Here is a tiny trained network, its code and every weight. The questions are about switching its units off for an input and a class, where a switched-off unit gives its printed mean instead of its output.

import numpy as np


def w(rows, s, z=0):
    codes = np.array(rows[::2]) - 128.0
    scale = np.full(codes.shape[1], s)
    scale[-1] = z or s
    return codes * scale


def f(y):
    return np.maximum(y, 0)


def log_softmax(a):
    a = a - a.max(-1, keepdims=True)
    return a - np.log(np.exp(a).sum(-1, keepdims=True))


def net(x, mask):
    res = np.array(x, float).reshape(1, 3) / 4 @ E
    y = f(res @ A[0][:, :-1].T + A[0][:, -1])
    res = res + np.where(mask, y, B[0][:, -1]) @ B[0][:, :-1]
    return log_softmax(res[-1] @ U[:, :-1].T + U[:, -1])


A, B = {}, {}
E = w([
[95,127,32,63,127,202,67,116,161,44,53,3],'x0',
[153,135,145,124,164,77,96,78,59,85,151,115],'x1',
[31,60,70,188,181,60,180,179,69,158,61,92],'x2',
],0.0066)
A[0] = w([
[30,56,72,163,198,36,158,149,115,207,104,133,127],'n1',
[233,240,162,21,78,168,61,94,194,156,185,211,142],'n2',
[226,178,185,83,87,187,127,37,174,167,194,126,4],'n3',
[62,91,77,201,189,43,192,167,82,184,93,116,183],'n4',
[166,111,235,178,109,80,227,134,102,205,211,230,38],'n5',
[97,179,40,56,138,171,25,116,195,76,88,39,150],'n6',
[216,213,187,100,100,176,55,122,169,163,182,154,150],'n7',
[160,137,220,244,131,27,204,142,164,231,254,217,30],'n8',
],0.0051,0.0011)
B[0] = w([
[136,231,157,230,88,56,108,183,97,194,44,185,209],'n1',
[243,216,118,140,134,90,73,171,39,212,6,244,217],'n2',
[180,124,107,189,132,51,100,119,101,205,96,200,189],'n3',
[182,220,157,178,31,8,24,231,37,156,34,192,215],'n4',
[86,60,85,39,228,198,233,79,254,17,166,53,238],'n5',
[63,49,145,44,153,158,247,49,161,84,223,50,212],'n6',
[177,199,138,157,65,7,70,202,97,241,97,156,195],'n7',
[70,60,60,21,195,172,149,62,167,38,240,10,254],'n8',
],0.0052,0.0087)
U = w([
[193,232,155,197,106,80,104,250,37,226,5,227,255],'0',
[74,25,54,35,191,253,230,90,182,3,240,14,1],'1',
],0.0044,0.0008)

Each question gives the input, the list of numbers given to net, and the class t.
The units are the neurons (one row each of A and B). Each row of codes is followed by its name. A weight is (code - 128) times the scale printed after its matrix; where a second scale follows, it is the last column's (A, B and U).
mask holds one flag per neuron, in row order. A switched-off neuron (its flag False) gives its mean, the last column of its row in B, instead of its output. The means were averaged over made-up inputs and are rounded, as every weight is.
A unit's drop is (log p(t) with every unit on - log p(t) with that unit switched off) / (log p(t) with every unit on - log p(t) with every unit switched off).
unit that matters most: the unit with the biggest drop
k most important neurons: the k neurons with the biggest drops, biggest first
drop of u: that unit's drop, to one decimal
input [-8,-6,7], class 1: unit that matters most => n8
input [7,8,-7], class 0: 2 most important neurons => (n2, n8)
input [-6,-8,4], class 1: 2 most important neurons => (n8, n5)
input [4,3,4], class 0: 2 most important neurons => (n8, n5)
input [7,2,7], class 0: 4 most important neurons => (n8, n5, n4, n1)
input [7,6,-7], class 0: 4 most important neurons => (n2, n8, n5, n7)
input [5,3,-5], class 0: 4 most important neurons => (n8, n5, n2, n7)
input [4,-2,5], class 0: 4 most important neurons => (n8, n5, n4, n1)
input [-7,-7,5], class 1: 3 most important neurons => (n8, n5, n2)
input [4,-7,-6], class 0: drop of n2 => 0.2
input [-8,8,-4], class 1: drop of n5 => 0.3
input [3,5,-8], class 0: drop of n4 => 0.0
